B = [391 367 311 309 335 426 232 387 413 332 300 997 398 434 566 590]
B[0] => 391
B[12] => 398
B[8] => 413
B[15] => 590
B[1] => 367

M =
array([[-1.5, -2.5, -1.2, -1.2, -0.2,  0.5, -0.6,  1.7,  0.4,  0.4,  0.7],
       [-0.8, -1.7, -0.5, -0.9, -0.6, -0.1, -1.5,  0.2, -1.3, -1.2, -0.8],
       [-1.4, -2.7, -1.1, -0.9, -0.5, -0.3, -1.3,  0.9, -0.2,  0.1,  0.1],
       [-0.7, -1.9, -1.0, -1.2, -0.4, -0.1, -1.6,  0.1, -1.0, -0.8, -0.5],
       [-0.9, -2.4, -1.3, -1.0, -0.3, -0.2, -1.7,  0.4, -0.5, -0.4,  0.1],
       [-0.9, -1.9, -0.3, -0.3, -0.3, -0.3, -1.5,  0.3, -1.2, -1.6, -1.3],
       [-1.7, -2.5, -1.1, -1.0, -0.6,  0.1, -0.9,  1.2,  0.3,  0.2,  0.3],
       [-1.2, -1.9, -0.5, -0.1,  0.3,  0.0, -1.7,  0.3, -1.1, -1.4, -1.6]])
M[0, 0]	-1.5
M[:, 1]	[-2.5, -1.7, -2.7, -1.9, -2.4, -1.9, -2.5, -1.9]
M[5, 3]	-0.3
M[4, 5]	-0.2
M[6]	[-1.7, -2.5, -1.1, -1.0, -0.6, 0.1, -0.9, 1.2, 0.3, 0.2, 0.3]
M[1, 1]	-1.7
M[0, 8]	0.4
M[4, 7]	0.4
M[7, 9]	-1.4
M[1]	[-0.8, -1.7, -0.5, -0.9, -0.6, -0.1, -1.5, 0.2, -1.3, -1.2, -0.8]
M[7, 3]	-0.1
M[:, 2]	[-1.2, -0.5, -1.1, -1.0, -1.3, -0.3, -1.1, -0.5]
M[4, 2]	-1.3
M[2]	[-1.4, -2.7, -1.1, -0.9, -0.5, -0.3, -1.3, 0.9, -0.2, 0.1, 0.1]
M[:, 7]	[1.7, 0.2, 0.9, 0.1, 0.4, 0.3, 1.2, 0.3]
M[2, 7]	0.9
M[0, 10]	0.7
M[1, 5]	-0.1
M[1, 6]	-1.5
M[1, 0]	-0.8
M[7, 5]	0.0
M[:, 4]	[-0.2, -0.6, -0.5, -0.4, -0.3, -0.3, -0.6, 0.3]
M[2, 10]	0.1
M[7, 6]	-1.7
M[5, 1]	-1.9
M[:, 5]	[0.5, -0.1, -0.3, -0.1, -0.2, -0.3, 0.1, 0.0]
M[3, 10]	-0.5
M[7, 7]	0.3
M[0]	[-1.5, -2.5, -1.2, -1.2, -0.2, 0.5, -0.6, 1.7, 0.4, 0.4, 0.7]
M[0, 4]	-0.2
M[:, 3]	[-1.2, -0.9, -0.9, -1.2, -1.0, -0.3, -1.0, -0.1]
M[3, 2]	-1.0
M[7, 10]	-1.6

W = -15	2	13	17	-10	11	27	17	7	14	-58	-3	-79	-45
W[0]: -15
W[11]: -3
W[8]: 7
W[9]: 14
W[5]: 11

grid =
[[-20   1  34 -15  34  54 -31  54]
 [ 12 -11 -26  17 -23  -5 -16 -28]
 [-29 -14  40   6 -17 -14  -3   4]
 [ -2   4   7 -12  29  44 -22  34]
 [-24   5  43 -15  18   5   9  33]
 [ 25  27 -30 -18  25 -15  44  -3]
 [-23 -16  32  -1  20  73 -68  49]
 [ 18  14 -24 -11  25  21   1  11]
 [-50 -10  79 -11  12  22 -18  51]
 [ 40   2 -64  15 -20 -22   9 -49]
 [-15  -5  22   4 -16 -30  18  -9]
 [ 20  25 -21 -18  25 -13  40   2]]
Indices start at 0.
row 0 col 0 = -20
row 8 col 4 = 12
row 2 col 6 = -3
row 9 col 0 = 40
row 8 col 5 = 22
row 4 col 1 = 5
row 2 col 5 = -14
row 0 col 7 = 54
row 10 col 5 = -30
row 10 col 4 = -16
row 8 col 3 = -11
row 3 col 7 = 34
row 9 col 1 = 2
row 6 col 7 = 49
row 8 col 6 = -18
row 3 col 4 = 29
row 4 col 0 = -24
row 6 col 6 = -68
row 1 col 5 = -5
row 10 col 7 = -9
row 5 col 7 = -3
row 5 col 4 = 25
row 1 col 3 = 17
row 3 col 6 = -22
row 11 col 0 = 20
row 7 col 0 = 18
row 0 col 2 = 34
row 4 col 3 = -15
row 8 col 1 = -10
row 0 col 6 = -31

m =
[[  2  18 -37  33  17  -8  49  15 -34  15  -6 -59]
 [-23  31 -38  71   2  27  46   1 -28  -4 -13 -36]
 [-11   8  -5  21  -5  15   4  -5  -2  -7  -4   4]]
m[0, 0] = 2
m[0, 7] = 15
m[0] = [2, 18, -37, 33, 17, -8, 49, 15, -34, 15, -6, -59]
m[0, 1] = 18
m[1] = [-23, 31, -38, 71, 2, 27, 46, 1, -28, -4, -13, -36]
m[2, 7] = -5
m[1, 8] = -28
m[:, 7] = [15, 1, -5]
m[2] = [-11, 8, -5, 21, -5, 15, 4, -5, -2, -7, -4, 4]
m[1, 10] = -13
m[:, 9] = [15, -4, -7]
m[1, 9] = -4

arr =
[[-39  17  -2 -93  -7  -3  13   1  -4  26  -5  -9 -15   1]
 [ -3   4  -1 -23   5   0  -2   1   0  -8  25   1   4   0]
 [-11  -7  15  -6  -4  -1   1   2   1  11 -12   1   0  -1]
 [-13   1   8   2  -3  -1   5  -2  -1   3  13  -3 -15   2]
 [ 36  -8 -11  70  10   0 -13  -1   5 -22  14   7  21  -2]
 [-24  -3  29 -27  -9  -2   8   0   3   9 -14  -9 -18   1]
 [  6 -12 -16  26  -3   3  -4   2   6  -4 -14   4   4   0]
 [-10   7  54   1  -3  -5   5  -5  -2   2  14  -3 -27   0]
 [ 13  11  15   8   4   0   1   1  -8   5  23  -1  -4   3]
 [-20   2  -4 -36  -7   0  10   2  -6  15  22  -5 -20   0]]
Rows and columns are counted from 0.
row 0 col 0 = -39
row 5 col 0 = -24
row 3 col 12 = -15
row 0 col 13 = 1
row 1 col 0 = -3
row 9 col 9 = 15
row 3 col 9 = 3
row 8 col 11 = -1
row 2 col 10 = -12
row 6 col 1 = -12
row 4 col 3 = 70
row 7 col 13 = 0
row 5 col 13 = 1
row 2 col 0 = -11
row 0 col 1 = 17
row 3 col 8 = -1
row 9 col 4 = -7
row 1 col 13 = 0
row 7 col 0 = -10
row 3 col 4 = -3
row 1 col 3 = -23
row 7 col 4 = -3
row 6 col 0 = 6
row 5 col 8 = 3
row 5 col 6 = 8
row 9 col 2 = -4
row 8 col 6 = 1
row 2 col 1 = -7
row 2 col 8 = 1
row 6 col 8 = 6
row 7 col 12 = -27
row 5 col 4 = -9
row 6 col 13 = 0
row 4 col 6 = -13
